Below is a small trained network, with its code and all its weights. Each question gives an input and a class and asks what happens when units are switched off, that is, made to give their printed mean instead of their output.

import numpy as np


def w(rows, s, z=0):
    codes = np.array(rows[::2]) - 128.0
    scale = np.full(codes.shape[1], s)
    scale[-1] = z or s
    return codes * scale


def norm(h):
    return h / np.sqrt((h * h).mean(-1, keepdims=True) + 1e-5)


def f(y):
    return np.maximum(y, 0)


def log_softmax(a):
    a = a - a.max(-1, keepdims=True)
    return a - np.log(np.exp(a).sum(-1, keepdims=True))


def net(x, mask):
    res = np.array(x, float).reshape(1, 7) / 4 @ E
    u = 0
    for l in range(2):
        y = f(norm(res) @ A[l][:, :-1].T + A[l][:, -1])
        res = res + np.where(mask[u : u + 6], y, B[l][:, -1]) @ B[l][:, :-1]
        u += 6
    return log_softmax(norm(res)[-1] @ U[:, :-1].T + U[:, -1])


A, B = {}, {}
E = w([
[136,111,126,145,146,120,126,118,117],'x0',
[102,119,124,145,165,107,148,112,149],'x1',
[93,255,81,186,106,122,161,71,72],'x2',
[142,143,204,174,51,57,181,169,96],'x3',
[164,161,145,118,118,139,99,141,115],'x4',
[169,154,132,105,129,131,129,152,105],'x5',
[166,170,17,174,115,75,110,242,115],'x6',
],0.0087)
A[0] = w([
[166,60,113,86,148,109,152,95,163,250],'0.n0',
[137,104,57,160,128,138,97,160,134,80],'0.n1',
[119,98,151,79,127,23,141,157,144,51],'0.n2',
[119,189,155,109,151,192,157,24,114,18],'0.n3',
[152,123,154,192,69,60,145,218,173,92],'0.n4',
[110,110,255,122,86,85,181,89,70,63],'0.n5',
],0.0075,0.0023)
B[0] = w([
[206,168,175,145,100,51,118,156,115,225],'0.n0',
[124,188,96,85,108,112,83,53,161,190],'0.n1',
[182,110,106,119,143,219,97,122,195,185],'0.n2',
[254,57,72,122,104,196,136,70,125,223],'0.n3',
[164,105,172,154,131,144,160,42,236,255],'0.n4',
[5,216,41,92,141,90,39,179,111,247],'0.n5',
],0.0077,0.0057)
A[1] = w([
[104,98,103,5,199,125,18,172,169,222],'1.n0',
[100,142,70,92,151,166,144,58,78,108],'1.n1',
[182,20,193,71,168,154,113,150,166,2],'1.n2',
[148,88,141,148,101,96,111,254,187,155],'1.n3',
[167,184,87,120,131,55,131,107,137,101],'1.n4',
[134,136,119,119,146,69,104,82,175,78],'1.n5',
],0.0074,0.0023)
B[1] = w([
[76,111,178,173,107,62,156,156,123,255],'1.n0',
[154,103,158,149,140,194,161,152,113,188],'1.n1',
[42,242,8,120,145,163,123,149,78,211],'1.n2',
[177,63,176,139,138,122,164,63,119,204],'1.n3',
[67,158,140,108,78,119,132,181,120,190],'1.n4',
[161,142,149,80,119,148,91,133,57,178],'1.n5',
],0.011,0.0084)
U = w([
[16,222,63,86,161,171,114,128,52,3],'0',
[92,147,152,153,94,15,149,175,164,201],'1',
[254,48,145,138,132,190,192,42,191,181],'2',
],0.01,0.0015)

Each question gives the input, the list of numbers given to net, and the class t.
The units are the neurons (one row each of A and B). Each row of codes is followed by its name. A weight is (code - 128) times the scale printed after its matrix; where a second scale follows, it is the last column's (A, B and U).
mask holds one flag per neuron, layer by layer. A switched-off neuron (its flag False) gives its mean, the last column of its row in B, instead of its output. The means were averaged over made-up inputs and are rounded, as every weight is.
A unit's drop is (log p(t) with every unit on - log p(t) with that unit switched off) / (log p(t) with every unit on - log p(t) with every unit switched off).
The circuit of an input: a set's keep is (log p(t) with only the set's units on - log p(t) with every unit switched off) / (log p(t) with every unit on - log p(t) with every unit switched off). Starting from all 12 units, units are removed one at a time, each time the one whose removal leaves the highest keep (on an exact tie, the one counted first), for as long as the keep stays at least 0.8.
units of the circuit, in order: the units of the circuit, biggest drop first
k most important neurons: the k neurons with the biggest drops, biggest first
k most important neurons of layer l: the k neurons of layer l with the biggest drops, biggest first
drop when u is switched off: that unit's drop, to one decimal
input [-2,-4,-5,-7,2,2,1], class 1: units of the circuit, in order => [1.n0]
input [6,-3,-1,8,-6,5,2], class 2: 2 most important neurons => [1.n3; 0.n4]
input [6,-3,-3,4,6,2,-5], class 1: units of the circuit, in order => [0.n5; 1.n0]
input [8,-5,-7,1,3,-2,-1], class 1: 2 most important neurons of layer 0 => [0.n0; 0.n3]
input [8,-2,-1,-3,0,4,5], class 1: 2 most important neurons => [1.n2; 1.n0]
input [8,4,-5,1,5,1,5], class 2: 4 most important neurons => [0.n5; 0.n4; 1.n3; 0.n2]
input [2,-8,5,7,-6,-6,-6], class 0: 2 most important neurons => [0.n5; 1.n0]
input [2,-7,-7,2,2,0,-4], class 1: 3 most important neurons => [1.n0; 0.n5; 0.n3]
input [-3,-3,-3,3,4,-6,-6], class 1: units of the circuit, in order => [0.n5; 1.n2]
input [4,-7,6,-1,1,-6,-2], class 2: 2 most important neurons => [0.n3; 1.n2]
input [1,5,-4,-5,-7,5,2], class 1: 2 most important neurons of layer 1 => [1.n0; 1.n3]
input [-8,7,-5,-6,7,-3,-8], class 0: drop when 1.n2 is switched off => 1.7
input [6,-6,-7,-2,-5,-1,-4], class 0: drop when 1.n2 is switched off => 1.2
input [-2,2,-6,-5,-3,8,-2], class 0: drop when 1.n2 is switched off => 2.4
input [-5,8,-7,1,1,1,7], class 2: units of the circuit, in order => [1.n3]
